Here is a tiny trained network, its code and every weight. The questions are about switching its units off for an input and a target symbol, where a switched-off unit gives its printed mean instead of its output.

import numpy as np


def w(rows, s, z=0):
    codes = np.array(rows[::2]) - 128.0
    scale = np.full(codes.shape[1], s)
    scale[-1] = z or s
    return codes * scale


def norm(h):
    return h / np.sqrt((h * h).mean(-1, keepdims=True) + 1e-5)


def f(y):
    return np.maximum(y, 0)


def softmax(a):
    e = np.exp(a - a.max(-1, keepdims=True))
    return e / e.sum(-1, keepdims=True)


def log_softmax(a):
    a = a - a.max(-1, keepdims=True)
    return a - np.log(np.exp(a).sum(-1, keepdims=True))


def net(x, mask):
    ids = ['ΔΘαγλμξστφω'.index(c) for c in x.split()]
    T = len(ids)
    res = E[ids] + P[:T]
    q, k, v = (norm(res) @ M[0].T for M in (Q, K, V))
    z = softmax(np.where(np.tri(T) > 0, q @ k.T / 4**0.5, -1e9)) @ v
    res = res + np.where(mask[0], z, O[0][:, -1]) @ O[0][:, :-1]
    y = f(norm(res) @ A[0][:, :-1].T + A[0][:, -1])
    res = res + np.where(mask[1:17], y, B[0][:, -1]) @ B[0][:, :-1]
    return log_softmax(norm(res)[-1] @ U[:, :-1].T + U[:, -1])


Q, K, V, O, A, B = {}, {}, {}, {}, {}, {}
E = w([
[140,140,14,139],'Δ',
[183,63,78,187],'Θ',
[98,95,36,176],'α',
[221,129,120,116],'γ',
[152,98,246,132],'λ',
[110,188,9,109],'μ',
[138,224,216,60],'ξ',
[93,102,31,167],'σ',
[103,97,32,167],'τ',
[4,133,119,148],'φ',
[205,161,78,64],'ω',
],0.0033)
P = w([
[135,63,112,5],'0',
[134,99,104,61],'1',
[137,115,109,78],'2',
[136,127,116,98],'3',
[135,135,118,111],'4',
[134,142,121,123],'5',
[133,149,125,136],'6',
[132,156,131,149],'7',
[130,163,132,162],'8',
[128,170,137,177],'9',
[123,180,140,192],'10',
[130,171,130,174],'11',
],0.0032)
Q[0] = w([
[52,120,154,111],'h0',
[134,81,74,117],'h0',
[107,94,157,85],'h0',
[167,254,106,81],'h0',
],0.016)
K[0] = w([
[69,131,150,90],'h0',
[158,117,71,96],'h0',
[123,126,157,70],'h0',
[126,248,157,191],'h0',
],0.015)
V[0] = w([
[99,201,237,167],'h0',
[68,205,97,120],'h0',
[88,1,193,139],'h0',
[9,111,76,105],'h0',
],0.0034)
O[0] = w([
[160,127,89,1,5],'h0',
[73,130,62,99,145],'h0',
[172,192,169,154,4],'h0',
[58,187,75,168,113],'h0',
],0.0045,0.0021)
A[0] = w([
[109,156,100,88,64],'n0',
[88,2,139,101,99],'n1',
[53,75,229,126,96],'n2',
[64,24,169,114,181],'n3',
[100,81,171,146,108],'n4',
[72,37,182,131,103],'n5',
[163,183,99,133,103],'n6',
[205,157,142,140,107],'n7',
[114,92,148,103,85],'n8',
[127,145,121,142,156],'n9',
[112,183,146,41,2],'n10',
[48,48,192,126,28],'n11',
[61,105,135,142,59],'n12',
[92,53,161,84,96],'n13',
[153,116,166,112,69],'n14',
[165,109,182,144,105],'n15',
],0.0073,0.003)
B[0] = w([
[76,149,173,139,180],'n0',
[107,55,123,64,188],'n1',
[202,113,24,225,218],'n2',
[163,149,75,228,222],'n3',
[146,124,66,128,177],'n4',
[156,80,62,170,176],'n5',
[156,171,94,142,186],'n6',
[120,196,146,132,251],'n7',
[102,158,152,110,141],'n8',
[147,106,125,111,192],'n9',
[252,49,177,141,150],'n10',
[96,11,94,103,149],'n11',
[175,126,201,92,204],'n12',
[142,202,115,132,160],'n13',
[64,96,181,106,186],'n14',
[74,122,183,53,237],'n15',
],0.016,0.0017)
U = w([
[169,58,51,192,179],'Δ',
[140,198,182,228,109],'Θ',
[89,168,209,147,138],'α',
[71,116,211,75,228],'γ',
[153,177,124,97,71],'λ',
[8,140,83,114,97],'μ',
[206,73,195,100,97],'ξ',
[130,142,121,117,1],'σ',
[126,134,124,115,7],'τ',
[132,169,111,111,28],'φ',
[139,91,70,10,232],'ω',
],0.012,0.0043)

Each question gives the input, a string of symbols that net reads in full, and the target symbol t.
The units are the heads (4 rows each of Q, K, V and O) and the neurons (one row each of A and B). Each row of codes is followed by its name. A weight is (code - 128) times the scale printed after its matrix; where a second scale follows, it is the last column's (O, A, B and U).
mask holds one flag per unit, heads first, then neurons. A switched-off unit (its flag False) gives its mean, the last column of its rows in O or B, instead of its output. The means were averaged over made-up inputs and are rounded, as every weight is.
A unit's drop is (log p(t) with every unit on - log p(t) with that unit switched off) / (log p(t) with every unit on - log p(t) with every unit switched off).
The circuit of an input: a set's keep is (log p(t) with only the set's units on - log p(t) with every unit switched off) / (log p(t) with every unit on - log p(t) with every unit switched off). Starting from the 12 units with the biggest drops (on a tie, the unit counted first), units are removed one at a time, each time the one whose removal leaves the highest keep (on an exact tie, the one counted first), for as long as the keep stays at least 0.8.
units of the circuit, in order: the units of the circuit, biggest drop first
most important unit: the unit with the biggest drop
top k neurons: the k neurons with the biggest drops, biggest first
drop when u is switched off: that unit's drop, to one decimal
input Δ Θ σ Δ Θ ω γ, target γ: units of the circuit, in order : [h0; n15]
input γ Θ φ μ ω ω λ ω μ μ ξ, target ξ: units of the circuit, in order : [n10; h0]
input Θ λ λ Θ, target Θ: units of the circuit, in order : [h0]
input ω φ φ, target Θ: units of the circuit, in order : [h0; n12; n15]
input μ ω φ ξ Θ σ φ ω α σ, target Θ: units of the circuit, in order : [n2; n12]
input α ξ σ ω σ, target Θ: units of the circuit, in order : [h0; n12]
input ω Δ λ Θ φ λ ω ξ ω, target ξ: top 2 neurons : [n10; n2]
input μ ω φ α ω ω, target ω: units of the circuit, in order : [h0; n2]
input ξ ω ω Θ φ Θ, target Θ: top 2 neurons : [n7; n2]
input ω λ φ φ φ, target α: units of the circuit, in order : [h0; n12]
input ω φ σ σ Θ φ, target Θ: top 4 neurons : [n15; n12; n14; n1]
input λ λ λ ω ω λ λ μ ω μ ω, target μ: top 3 neurons : [n0; n2; n12]
input Θ ω λ Θ λ Θ, target α: top 2 neurons : [n15; n2]
input Δ λ λ τ λ, target γ: top 3 neurons : [n15; n14; n6]
input ω τ λ φ, target Δ: most important unit : n11
input λ μ ω ω λ, target Θ: top 4 neurons : [n2; n7; n15; n14]
input ω ω ω ω σ φ ω τ ω γ, target γ: drop when n9 is switched off : 0.0
input γ γ τ ω ω λ Θ Θ ω λ φ Θ, target α: drop when n2 is switched off : 0.5
input ω Θ ω φ φ ξ μ ω σ φ ω φ, target γ: drop when n15 is switched off : -0.2
